Here is a tiny trained network, its code and every weight. The questions are about switching its units off for an input and a class, where a switched-off unit gives its printed mean instead of its output.

import numpy as np


def w(rows, s, z=0):
    codes = np.array(rows[::2]) - 128.0
    scale = np.full(codes.shape[1], s)
    scale[-1] = z or s
    return codes * scale


def f(y):
    return np.maximum(y, 0)


def log_softmax(a):
    a = a - a.max(-1, keepdims=True)
    return a - np.log(np.exp(a).sum(-1, keepdims=True))


def net(x, mask):
    res = np.array(x, float).reshape(1, 4) / 4 @ E
    y = f(res @ A[0][:, :-1].T + A[0][:, -1])
    res = res + np.where(mask, y, B[0][:, -1]) @ B[0][:, :-1]
    return log_softmax(res[-1] @ U[:, :-1].T + U[:, -1])


A, B = {}, {}
E = w([
[96,70,186,36,99,9,90,232,150,109,251],'x0',
[145,22,106,106,129,108,248,69,120,166,135],'x1',
[140,84,61,179,241,142,98,184,148,129,173],'x2',
[169,161,169,74,180,101,189,176,101,139,56],'x3',
],0.011)
A[0] = w([
[129,115,113,166,114,142,99,79,126,108,140,150],'N0',
[119,106,86,172,85,152,85,61,127,142,144,103],'N1',
[138,109,80,177,253,146,109,123,131,122,127,86],'N2',
[126,135,105,139,127,147,137,104,122,128,111,36],'N3',
[139,66,98,137,142,121,197,70,127,139,115,23],'N4',
[137,153,109,163,160,158,143,66,121,133,75,137],'N5',
[124,105,132,145,111,146,102,121,127,141,138,63],'N6',
[133,209,118,153,140,136,70,129,127,124,97,47],'N7',
[135,159,146,120,65,128,144,80,127,113,95,32],'N8',
[132,174,107,164,141,154,124,95,132,129,94,19],'N9',
[120,112,124,131,131,132,154,108,126,138,126,254],'N10',
[125,170,145,126,78,135,138,78,122,136,99,150],'N11',
[146,172,144,113,200,129,174,147,111,138,50,103],'N12',
],0.019,0.0075)
B[0] = w([
[143,178,108,117,143,105,160,166,207,67,73,194],'N0',
[143,190,125,110,212,97,249,100,169,91,158,218],'N1',
[116,89,90,132,9,149,210,131,71,236,59,246],'N2',
[68,93,222,117,150,130,171,121,130,179,236,165],'N3',
[43,181,235,129,149,233,45,21,106,130,165,220],'N4',
[176,57,107,95,122,51,39,195,125,86,143,255],'N5',
[78,156,175,120,195,117,189,113,64,174,165,149],'N6',
[118,190,207,160,152,238,23,75,79,96,129,211],'N7',
[26,63,110,140,85,176,217,94,96,247,155,194],'N8',
[64,76,162,104,143,78,90,127,135,151,237,203],'N9',
[221,200,101,187,125,127,21,252,86,71,86,190],'N10',
[201,117,67,141,46,130,164,170,91,175,20,213],'N11',
[127,204,107,124,196,96,242,111,208,68,151,224],'N12',
],0.013,0.021)
U = w([
[103,127,106,141,24,165,170,137,83,225,81,116],'0',
[105,202,205,168,122,249,42,102,91,100,117,122],'1',
[121,59,168,58,105,2,76,176,115,120,221,126],'2',
[122,215,124,118,179,111,226,120,170,92,122,99],'3',
[236,182,67,188,82,162,77,169,132,75,25,249],'4',
[106,49,99,111,131,147,82,22,216,118,85,106],'5',
],0.0086,0.016)

Each question gives the input, the list of numbers given to net, and the class t.
The units are the neurons (one row each of A and B). Each row of codes is followed by its name. A weight is (code - 128) times the scale printed after its matrix; where a second scale follows, it is the last column's (A, B and U).
mask holds one flag per neuron, in row order. A switched-off neuron (its flag False) gives its mean, the last column of its row in B, instead of its output. The means were averaged over made-up inputs and are rounded, as every weight is.
A unit's drop is (log p(t) with every unit on - log p(t) with that unit switched off) / (log p(t) with every unit on - log p(t) with every unit switched off).
The circuit of an input: a set's keep is (log p(t) with only the set's units on - log p(t) with every unit switched off) / (log p(t) with every unit on - log p(t) with every unit switched off). Starting from the 12 units with the biggest drops (on a tie, the unit counted first), units are removed one at a time, each time the one whose removal leaves the highest keep (on an exact tie, the one counted first), for as long as the keep stays at least 0.8.
units of the circuit, in order: the units of the circuit, biggest drop first
most important unit: the unit with the biggest drop
top k neurons: the k neurons with the biggest drops, biggest first
drop of u: that unit's drop, to one decimal
input [-7,2,1,-1], class 2: units of the circuit, in order : N5
input [7,8,-6,1], class 1: top 3 neurons : N2; N5; N4
input [-8,5,-6,0], class 2: top 2 neurons : N5; N9
input [5,7,6,4], class 1: top 2 neurons : N4; N11
input [-1,2,3,-2], class 4: top 2 neurons : N8; N9
input [-2,5,-4,-2], class 1: top 2 neurons : N4; N2
input [5,1,-3,-6], class 3: top 2 neurons : N5; N9
input [-1,-2,3,-3], class 4: top 2 neurons : N8; N12
input [4,8,7,6], class 1: top 2 neurons : N4; N11
input [6,-6,5,-8], class 3: top 3 neurons : N5; N4; N9
input [-1,7,-6,-2], class 1: top 3 neurons : N4; N2; N10
input [8,8,-3,-1], class 1: top 3 neurons : N5; N4; N9
input [5,-5,4,-6], class 3: units of the circuit, in order : N5; N4
input [-5,4,-6,8], class 3: most important unit : N12
input [5,-5,6,5], class 0: drop of N4 : 0.4
input [-6,5,-4,4], class 2: drop of N2 : 0.4
input [-4,-2,8,1], class 0: drop of N2 : 7.4
